Below is a small trained network, with its code and all its weights. Each question gives an input and a class and asks what happens when units are switched off, that is, made to give their printed mean instead of their output.

import numpy as np


def w(rows, s, z=0):
    codes = np.array(rows[::2]) - 128.0
    scale = np.full(codes.shape[1], s)
    scale[-1] = z or s
    return codes * scale


def norm(h):
    return h / np.sqrt((h * h).mean(-1, keepdims=True) + 1e-5)


def f(y):
    return y / 2 * (1 + np.tanh(0.7978845608 * (y + 0.044715 * y**3)))


def log_softmax(a):
    a = a - a.max(-1, keepdims=True)
    return a - np.log(np.exp(a).sum(-1, keepdims=True))


def net(x, mask):
    res = np.array(x, float).reshape(1, 3) / 4 @ E
    u = 0
    for l in range(4):
        y = f(norm(res) @ A[l][:, :-1].T + A[l][:, -1])
        res = res + np.where(mask[u : u + 5], y, B[l][:, -1]) @ B[l][:, :-1]
        u += 5
    return log_softmax(norm(res)[-1] @ U[:, :-1].T + U[:, -1])


A, B = {}, {}
E = w([
[163,74,171,145,193,2,168],'x0',
[59,133,210,90,80,188,198],'x1',
[126,165,180,223,200,144,167],'x2',
],0.0033)
A[0] = w([
[194,202,31,165,190,224,60,122],'0.n1',
[110,119,38,14,46,210,55,165],'0.n2',
[223,65,49,50,94,161,24,2],'0.n3',
[207,83,39,150,161,1,110,60],'0.n4',
[95,44,153,35,26,77,153,148],'0.n5',
],0.0043,0.0026)
B[0] = w([
[212,93,147,206,69,127,139,211],'0.n1',
[116,171,146,173,255,130,168,253],'0.n2',
[94,105,192,85,156,31,92,186],'0.n3',
[78,136,69,100,157,149,135,203],'0.n4',
[192,101,53,144,136,129,204,195],'0.n5',
],0.0069,0.0047)
A[1] = w([
[46,183,97,241,179,142,111,163],'1.n1',
[92,17,254,131,102,61,101,86],'1.n2',
[108,86,53,155,225,69,119,124],'1.n3',
[139,218,179,171,90,254,42,191],'1.n4',
[186,173,176,127,180,149,47,7],'1.n5',
],0.0045,0.0012)
B[1] = w([
[153,176,131,42,134,129,72,218],'1.n1',
[98,212,63,159,253,189,173,129],'1.n2',
[154,132,202,147,115,142,59,254],'1.n3',
[149,15,150,94,76,77,157,185],'1.n4',
[115,130,105,95,132,22,120,135],'1.n5',
],0.0049,0.004)
A[2] = w([
[107,70,252,37,2,201,124,6],'2.n1',
[100,152,48,176,229,155,196,150],'2.n2',
[79,95,26,33,145,65,93,103],'2.n3',
[210,33,127,189,29,85,82,91],'2.n4',
[202,204,97,69,180,113,53,64],'2.n5',
],0.0047,0.0026)
B[2] = w([
[130,148,183,151,179,6,1,161],'2.n1',
[73,158,164,70,17,181,91,252],'2.n2',
[97,99,111,194,105,185,116,172],'2.n3',
[99,179,78,132,142,173,220,228],'2.n4',
[99,120,182,170,106,73,110,225],'2.n5',
],0.0071,0.0025)
A[3] = w([
[69,164,174,88,178,138,181,131],'3.n1',
[55,61,63,112,137,126,115,4],'3.n2',
[167,157,173,171,143,45,99,34],'3.n3',
[233,55,107,68,90,104,222,54],'3.n4',
[49,1,49,130,119,64,104,67],'3.n5',
],0.0072,0.0043)
B[3] = w([
[130,122,39,148,66,168,162,245],'3.n1',
[68,194,135,89,44,194,134,123],'3.n2',
[93,87,183,17,136,107,50,251],'3.n3',
[203,59,121,236,220,12,57,209],'3.n4',
[123,214,96,90,46,247,253,199],'3.n5',
],0.0065,0.0032)
U = w([
[95,138,220,43,185,27,16,173],'0',
[45,199,53,45,40,217,236,199],'1',
[249,38,38,225,175,40,206,2],'2',
],0.012,0.0031)

Each question gives the input, the list of numbers given to net, and the class t.
The units are the neurons (one row each of A and B). Each row of codes is followed by its name. A weight is (code - 128) times the scale printed after its matrix; where a second scale follows, it is the last column's (A, B and U).
mask holds one flag per neuron, layer by layer. A switched-off neuron (its flag False) gives its mean, the last column of its row in B, instead of its output. The means were averaged over made-up inputs and are rounded, as every weight is.
A unit's drop is (log p(t) with every unit on - log p(t) with that unit switched off) / (log p(t) with every unit on - log p(t) with every unit switched off).
The circuit of an input: a set's keep is (log p(t) with only the set's units on - log p(t) with every unit switched off) / (log p(t) with every unit on - log p(t) with every unit switched off). Starting from the 12 units with the biggest drops (on a tie, the unit counted first), units are removed one at a time, each time the one whose removal leaves the highest keep (on an exact tie, the one counted first), for as long as the keep stays at least 0.8.
circuit, biggest first: the units of the circuit, biggest drop first
most important unit: the unit with the biggest drop
k most important neurons: the k neurons with the biggest drops, biggest first
top k neurons in layer l: the k neurons of layer l with the biggest drops, biggest first
drop when u is switched off: that unit's drop, to one decimal
input [1,-2,-8], class 1: circuit, biggest first	3.n5
input [-7,0,5], class 2: circuit, biggest first	0.n1, 1.n4
input [-7,0,8], class 2: top 3 neurons in layer 2	2.n4, 2.n2, 2.n5
input [5,-1,-2], class 1: 2 most important neurons	0.n4, 0.n1
input [-8,-5,0], class 0: 2 most important neurons	0.n2, 0.n3
input [-7,7,4], class 0: circuit, biggest first	2.n1, 1.n4
input [1,-3,2], class 0: 4 most important neurons	0.n4, 0.n5, 1.n1, 2.n5
input [-2,0,3], class 2: 2 most important neurons	0.n1, 2.n4
input [1,6,-5], class 2: top 2 neurons in layer 0	0.n5, 0.n4
input [1,-7,1], class 0: 2 most important neurons	1.n3, 1.n4
input [1,1,-6], class 2: top 2 neurons in layer 3	3.n5, 3.n1
input [2,1,-8], class 2: 3 most important neurons	0.n5, 3.n4, 1.n3
input [8,1,2], class 1: 3 most important neurons	1.n2, 3.n1, 2.n1
input [5,-4,0], class 1: 2 most important neurons	0.n4, 0.n2
input [2,1,7], class 1: most important unit	2.n1
input [0,-8,-3], class 0: 3 most important neurons	1.n3, 1.n4, 0.n5
input [6,1,-7], class 2: drop when 2.n1 is switched off	0.1
input [-7,-3,5], class 2: drop when 0.n1 is switched off	1.5
input [2,-3,-2], class 1: drop when 0.n4 is switched off	0.6
input [-5,-8,-1], class 0: circuit, biggest first	0.n3
